Below is a small trained network, with its code and all its weights. Each question gives an input and a target symbol and asks what happens when units are switched off, that is, made to give their printed mean instead of their output.

import numpy as np


def w(rows, s, z=0):
    codes = np.array(rows[::2]) - 128.0
    scale = np.full(codes.shape[1], s)
    scale[-1] = z or s
    return codes * scale


def norm(h):
    return h / np.sqrt((h * h).mean(-1, keepdims=True) + 1e-5)


def f(y):
    return np.maximum(y, 0)


def softmax(a):
    e = np.exp(a - a.max(-1, keepdims=True))
    return e / e.sum(-1, keepdims=True)


def log_softmax(a):
    a = a - a.max(-1, keepdims=True)
    return a - np.log(np.exp(a).sum(-1, keepdims=True))


def net(x, mask):
    ids = ['εζλμπστψ'.index(c) for c in x.split()]
    T = len(ids)
    res = E[ids] + P[:T]
    r = norm(res)
    for j in range(3):
        rows = slice(3 * j, 3 * j + 3)
        q, k, v = (r @ M[0][rows].T for M in (Q, K, V))
        z = softmax(np.where(np.tri(T) > 0, q @ k.T / 3**0.5, -1e9)) @ v
        o = O[0][rows]
        res = res + np.where(mask[j], z, o[:, -1]) @ o[:, :-1]
    y = f(norm(res) @ A[0][:, :-1].T + A[0][:, -1])
    res = res + np.where(mask[3:19], y, B[0][:, -1]) @ B[0][:, :-1]
    return log_softmax(norm(res)[-1] @ U[:, :-1].T + U[:, -1])


Q, K, V, O, A, B = {}, {}, {}, {}, {}, {}
E = w([
[105,207,172,126,98,189,89,155,207],'ε',
[50,192,46,128,99,178,142,168,38],'ζ',
[119,88,100,254,141,128,178,196,115],'λ',
[64,107,190,115,124,32,26,187,137],'μ',
[86,208,137,123,129,66,212,100,113],'π',
[130,129,128,166,149,126,78,38,71],'σ',
[48,56,185,47,65,183,201,137,98],'τ',
[152,179,185,102,141,182,138,115,13],'ψ',
],0.0087)
P = w([
[134,103,85,83,107,117,104,167,179],'0',
[158,172,170,99,185,117,71,174,65],'1',
[117,142,175,102,199,152,118,141,74],'2',
[94,144,175,121,193,146,134,119,91],'3',
[85,144,167,142,178,149,140,104,102],'4',
[85,139,169,144,151,148,146,94,99],'5',
[90,135,159,150,130,135,142,89,99],'6',
[96,134,166,154,108,135,137,87,106],'7',
[103,129,156,156,84,122,137,93,112],'8',
[122,132,150,154,63,122,136,99,115],'9',
[134,130,139,153,39,110,133,105,116],'10',
[136,137,143,144,7,115,127,102,102],'11',
],0.011)
Q[0] = w([
[159,137,121,104,198,173,121,137,187],'H1',
[88,107,128,117,210,114,144,126,107],'H1',
[97,166,191,199,129,162,122,119,134],'H1',
[116,164,114,147,94,154,143,119,92],'H2',
[19,166,177,190,87,135,108,143,90],'H2',
[129,104,152,160,117,101,149,134,112],'H2',
[132,167,125,34,165,97,162,130,153],'H3',
[85,105,112,134,201,148,134,131,138],'H3',
[2,186,184,128,103,142,118,139,103],'H3',
],0.0095)
K[0] = w([
[107,118,140,154,239,122,147,132,89],'H1',
[66,165,179,163,117,166,114,100,141],'H1',
[48,116,115,156,19,97,118,82,108],'H1',
[135,117,140,69,133,137,135,143,149],'H2',
[152,88,39,81,121,140,107,178,203],'H2',
[160,161,97,100,167,145,121,106,137],'H2',
[148,83,100,130,254,155,111,137,159],'H3',
[78,154,185,130,192,150,135,118,125],'H3',
[132,120,155,225,67,116,141,80,97],'H3',
],0.0091)
V[0] = w([
[158,97,228,115,117,125,54,111,194],'H1',
[129,253,103,205,140,151,71,113,166],'H1',
[155,189,189,118,80,254,187,155,169],'H1',
[130,112,155,110,151,60,117,177,26],'H2',
[140,51,52,192,142,134,108,200,148],'H2',
[155,125,54,100,128,175,126,110,53],'H2',
[107,126,136,209,98,121,212,234,165],'H3',
[214,117,93,178,183,91,180,77,128],'H3',
[142,37,120,188,116,220,43,149,78],'H3',
],0.0092)
O[0] = w([
[154,173,64,182,167,215,181,77,173,140],'H1',
[49,51,112,80,102,204,112,143,220,93],'H1',
[152,175,104,165,163,151,18,131,203,118],'H1',
[118,118,199,191,180,171,113,100,218,146],'H2',
[219,77,124,166,81,175,100,79,92,225],'H2',
[145,198,111,128,100,149,162,80,183,122],'H2',
[94,54,167,161,254,185,131,129,76,105],'H3',
[243,109,181,181,92,165,112,198,133,2],'H3',
[37,147,104,185,101,95,152,189,146,178],'H3',
],0.0093,0.0054)
A[0] = w([
[182,132,251,200,128,117,172,89,185,111],'N1',
[107,77,168,195,166,154,134,151,110,51],'N2',
[133,149,203,137,148,98,163,144,212,62],'N3',
[132,125,156,69,185,83,143,172,182,57],'N4',
[108,106,117,56,145,101,164,65,173,106],'N5',
[101,145,200,180,106,80,80,161,145,102],'N6',
[143,118,191,145,98,166,96,146,154,91],'N7',
[208,127,136,206,39,104,194,254,193,135],'N8',
[98,170,135,64,166,67,145,177,162,138],'N9',
[220,107,78,135,72,134,116,146,130,3],'N10',
[118,131,69,101,92,132,228,125,104,113],'N11',
[123,82,102,156,189,101,174,165,140,71],'N12',
[139,145,203,141,182,87,139,112,207,81],'N13',
[131,147,123,142,107,104,12,140,135,129],'N14',
[140,36,132,103,129,41,130,132,144,133],'N15',
[99,107,139,137,115,149,161,76,144,70],'N16',
],0.0081,0.0062)
B[0] = w([
[88,176,118,142,68,211,84,165,93,237],'N1',
[129,192,105,91,81,116,131,106,157,217],'N2',
[142,101,117,79,146,202,88,161,151,155],'N3',
[197,118,137,140,100,123,150,91,133,143],'N4',
[145,117,161,131,68,123,115,166,145,217],'N5',
[84,142,166,168,130,102,86,155,138,223],'N6',
[107,95,182,150,93,111,121,160,113,164],'N7',
[112,150,31,82,141,136,128,236,48,208],'N8',
[203,89,149,109,108,101,164,89,178,254],'N9',
[163,153,94,1,80,106,112,114,153,141],'N10',
[92,132,199,167,100,167,129,111,127,251],'N11',
[81,147,132,92,123,87,128,155,136,156],'N12',
[179,79,118,78,157,162,104,167,128,167],'N13',
[118,141,152,171,165,100,69,142,151,224],'N14',
[113,137,152,159,83,133,70,167,124,181],'N15',
[90,125,169,176,100,144,107,129,102,191],'N16',
],0.0071,0.0033)
U = w([
[114,138,32,47,123,133,127,215,101,114],'ε',
[121,182,139,131,40,106,87,134,151,61],'ζ',
[226,73,150,83,146,147,108,135,125,250],'λ',
[90,95,164,183,186,169,121,177,84,190],'μ',
[93,67,184,84,143,30,117,137,153,67],'π',
[109,142,112,98,125,149,255,78,113,134],'σ',
[159,213,101,158,199,73,115,111,107,67],'τ',
[112,143,79,108,177,169,104,116,222,175],'ψ',
],0.0057,0.0019)

Each question gives the input, a string of symbols that net reads in full, and the target symbol t.
The units are the heads (3 rows each of Q, K, V and O) and the neurons (one row each of A and B). Each row of codes is followed by its name. A weight is (code - 128) times the scale printed after its matrix; where a second scale follows, it is the last column's (O, A, B and U).
mask holds one flag per unit, heads first, then neurons. A switched-off unit (its flag False) gives its mean, the last column of its rows in O or B, instead of its output. The means were averaged over made-up inputs and are rounded, as every weight is.
A unit's drop is (log p(t) with every unit on - log p(t) with that unit switched off) / (log p(t) with every unit on - log p(t) with every unit switched off).
The circuit of an input: a set's keep is (log p(t) with only the set's units on - log p(t) with every unit switched off) / (log p(t) with every unit on - log p(t) with every unit switched off). Starting from the 12 units with the biggest drops (on a tie, the unit counted first), units are removed one at a time, each time the one whose removal leaves the highest keep (on an exact tie, the one counted first), for as long as the keep stays at least 0.8.
units of the circuit, in order: the units of the circuit, biggest drop first
k most important neurons: the k neurons with the biggest drops, biggest first
which heads matter: for each layer, one digit per head in row order, 1 if its drop is at least 0.15 and else 0, layers parted by /
drop of u: that unit's drop, to one decimal
input λ λ π ζ, target λ: units of the circuit, in order : H2
input ψ σ ζ μ μ ψ μ ζ σ λ ε ζ, target ψ: units of the circuit, in order : H1, H2
input ε ψ μ σ μ σ σ, target ε: which heads matter : 011
input σ ε ψ, target ζ: which heads matter : 001
input λ σ ψ π μ λ μ σ ζ π, target λ: which heads matter : 010
input τ ζ μ ψ ψ σ π τ λ λ λ π, target μ: which heads matter : 001
input ψ ε μ ε, target ψ: which heads matter : 110
input μ τ σ π, target ε: units of the circuit, in order : H3, N8
input μ μ σ ε, target ε: units of the circuit, in order : H3, N8
input π μ π μ τ π ζ σ, target π: units of the circuit, in order : H2, H1
input ψ μ λ ψ ψ μ ε, target ψ: units of the circuit, in order : H2, N3
input ψ λ ζ τ μ σ τ ε λ ε λ, target ψ: which heads matter : 100
input τ ζ τ τ τ μ, target τ: which heads matter : 100
input λ τ ψ μ ψ λ ε, target μ: which heads matter : 001
input π σ λ ψ μ τ σ π ζ τ, target π: units of the circuit, in order : H2, H1, N9
input ε ζ π, target λ: which heads matter : 001
input σ μ ε, target σ: which heads matter : 100
input π ζ π ζ ψ τ σ τ λ π ε, target π: which heads matter : 110
input π μ π σ ε ζ π, target π: units of the circuit, in order : H1, N9
input ε λ ε λ σ λ, target ε: units of the circuit, in order : H2
input σ μ σ τ λ μ, target σ: which heads matter : 110
input σ μ μ, target σ: which heads matter : 100
input μ λ μ ε μ μ σ ζ λ ψ, target μ: which heads matter : 011
input τ ψ ψ σ, target ζ: which heads matter : 001
input τ ζ ε τ ζ ζ ζ λ ε ζ, target μ: units of the circuit, in order : H3
input ζ σ σ, target ζ: drop of N8 : -0.1
input λ ψ τ π ψ, target λ: drop of H2 : 0.5
input τ ζ σ ζ σ σ σ τ τ ψ, target τ: drop of H1 : 1.0
input ε μ ζ π π ε λ τ, target μ: drop of H3 : 1.1
input ζ τ ε λ ζ μ π, target μ: most important neuron : N1
